Here is a tiny trained network, its code and every weight. The questions are about switching its units off for an input and a class, where a switched-off unit gives its printed mean instead of its output.

import numpy as np


def w(rows, s, z=0):
    codes = np.array(rows[::2]) - 128.0
    scale = np.full(codes.shape[1], s)
    scale[-1] = z or s
    return codes * scale


def f(y):
    return y / 2 * (1 + np.tanh(0.7978845608 * (y + 0.044715 * y**3)))


def log_softmax(a):
    a = a - a.max(-1, keepdims=True)
    return a - np.log(np.exp(a).sum(-1, keepdims=True))


def net(x, mask):
    res = np.array(x, float).reshape(1, 8) / 4 @ E
    y = f(res @ A[0][:, :-1].T + A[0][:, -1])
    res = res + np.where(mask, y, B[0][:, -1]) @ B[0][:, :-1]
    return log_softmax(res[-1] @ U[:, :-1].T + U[:, -1])


A, B = {}, {}
E = w([
[155,207,8,200,125,253,44,169,74],'x0',
[127,126,130,129,131,129,129,126,128],'x1',
[132,65,162,132,239,142,31,174,210],'x2',
[175,185,116,71,65,19,35,184,113],'x3',
[130,128,128,128,129,129,128,127,126],'x4',
[244,53,158,53,196,156,82,28,22],'x5',
[225,100,152,118,131,159,219,252,113],'x6',
[228,153,45,148,107,120,155,68,243],'x7',
],0.0037)
A[0] = w([
[135,172,65,149,120,217,85,148,98,97],'N1',
[113,121,137,138,119,123,115,112,129,10],'N2',
[124,128,133,121,121,136,127,129,133,2],'N3',
[157,147,130,112,104,79,79,163,111,40],'N4',
[164,151,129,92,77,56,55,171,120,80],'N5',
[19,107,204,119,141,131,108,200,7,60],'N6',
[60,146,112,155,100,123,153,187,181,85],'N7',
[128,165,106,136,61,109,202,90,58,63],'N8',
[167,157,125,95,87,51,60,168,124,91],'N9',
[120,106,191,101,117,76,170,97,166,72],'N10',
[162,168,129,105,110,51,82,154,124,139],'N11',
[117,88,191,93,128,69,173,95,166,108],'N12',
[119,108,185,108,123,71,170,98,160,64],'N13',
[185,95,132,105,149,135,113,80,72,72],'N14',
[41,152,116,137,126,106,55,13,133,114],'N15',
[53,134,128,143,101,114,55,27,144,71],'N16',
[114,93,176,94,127,66,179,101,164,91],'N17',
[60,144,119,150,92,130,146,184,184,76],'N18',
[130,75,158,124,221,147,25,194,238,79],'N19',
[213,106,170,125,132,145,202,234,99,88],'N20',
[136,152,65,152,112,219,78,147,97,82],'N21',
[216,118,148,144,114,150,181,222,125,80],'N22',
[117,173,82,113,45,113,217,79,43,77],'N23',
[58,156,101,158,111,112,164,186,178,102],'N24',
[73,91,155,160,175,254,223,75,162,104],'N25',
[59,159,112,148,109,123,158,184,182,91],'N26',
[225,152,75,136,119,114,151,70,231,86],'N27',
[194,98,152,105,152,139,104,68,65,106],'N28',
[197,98,143,109,147,139,110,76,68,81],'N29',
[216,123,83,140,104,124,151,74,230,73],'N30',
],0.0081,0.0057)
B[0] = w([
[154,138,123,199,143,112,92,213,94,194],'N1',
[61,149,104,128,221,117,71,106,172,85],'N2',
[60,156,112,141,227,120,56,84,167,82],'N3',
[85,117,74,169,167,130,103,63,148,120],'N4',
[121,108,69,175,138,142,154,59,125,177],'N5',
[19,138,118,41,115,156,72,118,29,215],'N6',
[190,134,154,100,141,129,85,82,134,187],'N7',
[64,127,210,165,155,110,138,124,173,158],'N8',
[130,103,70,164,130,125,156,62,119,181],'N9',
[137,149,114,188,146,122,79,180,116,169],'N10',
[150,116,98,151,112,155,170,88,116,194],'N11',
[158,151,119,176,125,144,106,204,97,210],'N12',
[132,147,113,186,156,118,79,173,115,159],'N13',
[175,139,161,112,150,126,74,78,156,155],'N14',
[146,115,89,53,130,132,176,191,194,220],'N15',
[119,120,79,69,158,125,136,172,207,175],'N16',
[150,145,115,185,139,132,92,193,105,190],'N17',
[185,135,150,104,147,130,79,80,141,178],'N18',
[54,149,254,179,115,105,198,121,167,224],'N19',
[132,119,63,54,135,125,154,175,204,210],'N20',
[147,148,117,202,146,108,79,202,105,182],'N21',
[104,126,98,68,148,123,142,176,205,182],'N22',
[65,132,240,172,135,119,172,131,177,194],'N23',
[207,124,163,97,141,126,103,89,121,204],'N24',
[129,101,24,184,103,121,173,24,112,254],'N25',
[194,124,157,101,144,124,91,87,128,191],'N26',
[52,114,137,49,115,145,96,127,37,202],'N27',
[207,137,173,100,128,124,95,81,140,193],'N28',
[191,146,161,107,143,116,82,75,154,170],'N29',
[45,139,139,70,121,151,88,119,55,183],'N30',
],0.025,0.0037)
U = w([
[236,148,184,90,168,118,52,53,147,105],'0',
[140,180,85,241,168,110,65,236,84,105],'1',
[5,130,122,49,112,176,80,113,35,105],'2',
[119,108,56,49,173,121,180,191,255,102],'3',
[48,147,244,197,133,90,195,115,183,121],'4',
[129,72,15,212,117,139,177,26,114,109],'5',
[175,112,139,118,27,136,179,157,102,250],'6',
],0.0052,0.012)

Each question gives the input, the list of numbers given to net, and the class t.
The units are the neurons (one row each of A and B). Each row of codes is followed by its name. A weight is (code - 128) times the scale printed after its matrix; where a second scale follows, it is the last column's (A, B and U).
mask holds one flag per neuron, in row order. A switched-off neuron (its flag False) gives its mean, the last column of its row in B, instead of its output. The means were averaged over made-up inputs and are rounded, as every weight is.
A unit's drop is (log p(t) with every unit on - log p(t) with that unit switched off) / (log p(t) with every unit on - log p(t) with every unit switched off).
The circuit of an input: a set's keep is (log p(t) with only the set's units on - log p(t) with every unit switched off) / (log p(t) with every unit on - log p(t) with every unit switched off). Starting from the 12 units with the biggest drops (on a tie, the unit counted first), units are removed one at a time, each time the one whose removal leaves the highest keep (on an exact tie, the one counted first), for as long as the keep stays at least 0.8.
circuit, biggest first: the units of the circuit, biggest drop first
most important unit: the unit with the biggest drop
top k neurons: the k neurons with the biggest drops, biggest first
drop when u is switched off: that unit's drop, to one decimal
input [1,-4,-1,7,7,3,6,-3], class 5: top 2 neurons -> [N5 N9]
input [-7,-3,0,4,4,7,6,-5], class 0: most important unit -> N28
input [4,-2,2,-4,7,-2,8,7], class 3: top 2 neurons -> [N22 N20]
input [6,4,6,0,3,5,8,2], class 3: top 2 neurons -> [N20 N22]
input [-8,8,-3,7,-1,-7,4,-8], class 1: top 2 neurons -> [N17 N12]
input [1,5,-6,-3,-5,-2,-8,5], class 3: top 2 neurons -> [N15 N16]
input [8,6,1,5,-2,-2,-2,8], class 1: top 2 neurons -> [N1 N21]
input [-3,-1,-5,-8,7,-8,4,0], class 0: circuit, biggest first -> [N24 N7]
input [-6,4,4,4,-8,5,-2,-6], class 1: circuit, biggest first -> [N12 N17]
input [-8,8,7,-8,-1,7,8,-7], class 1: top 3 neurons -> [N12 N17 N10]
input [2,4,6,-4,-2,2,4,-6], class 2: top 2 neurons -> [N6 N23]
input [4,-8,2,8,6,-7,-1,-7], class 5: top 3 neurons -> [N5 N9 N11]
input [2,2,-1,5,-8,4,2,-7], class 2: top 2 neurons -> [N6 N25]
input [3,-6,-8,-3,8,-2,-2,7], class 4: most important unit -> N23
input [8,5,-8,4,-5,4,7,-1], class 1: top 4 neurons -> [N1 N21 N19 N15]
input [3,2,-6,5,7,8,-8,2], class 0: top 2 neurons -> [N28 N29]
input [-1,2,1,0,-2,-7,6,-7], class 0: circuit, biggest first -> [N7 N18]
input [-1,2,-6,5,-5,-2,3,1], class 4: circuit, biggest first -> [N23 N8]
input [-5,5,8,-1,-3,2,0,2], class 4: drop when N19 is switched off -> 1.1
input [-8,1,1,-4,-1,6,3,6], class 1: drop when N25 is switched off -> 0.0
input [-1,3,-5,2,-4,-6,-8,-5], class 3: circuit, biggest first -> [N15]
input [4,-2,3,-4,-7,-6,-2,-1], class 0: drop when N7 is switched off -> 0.1
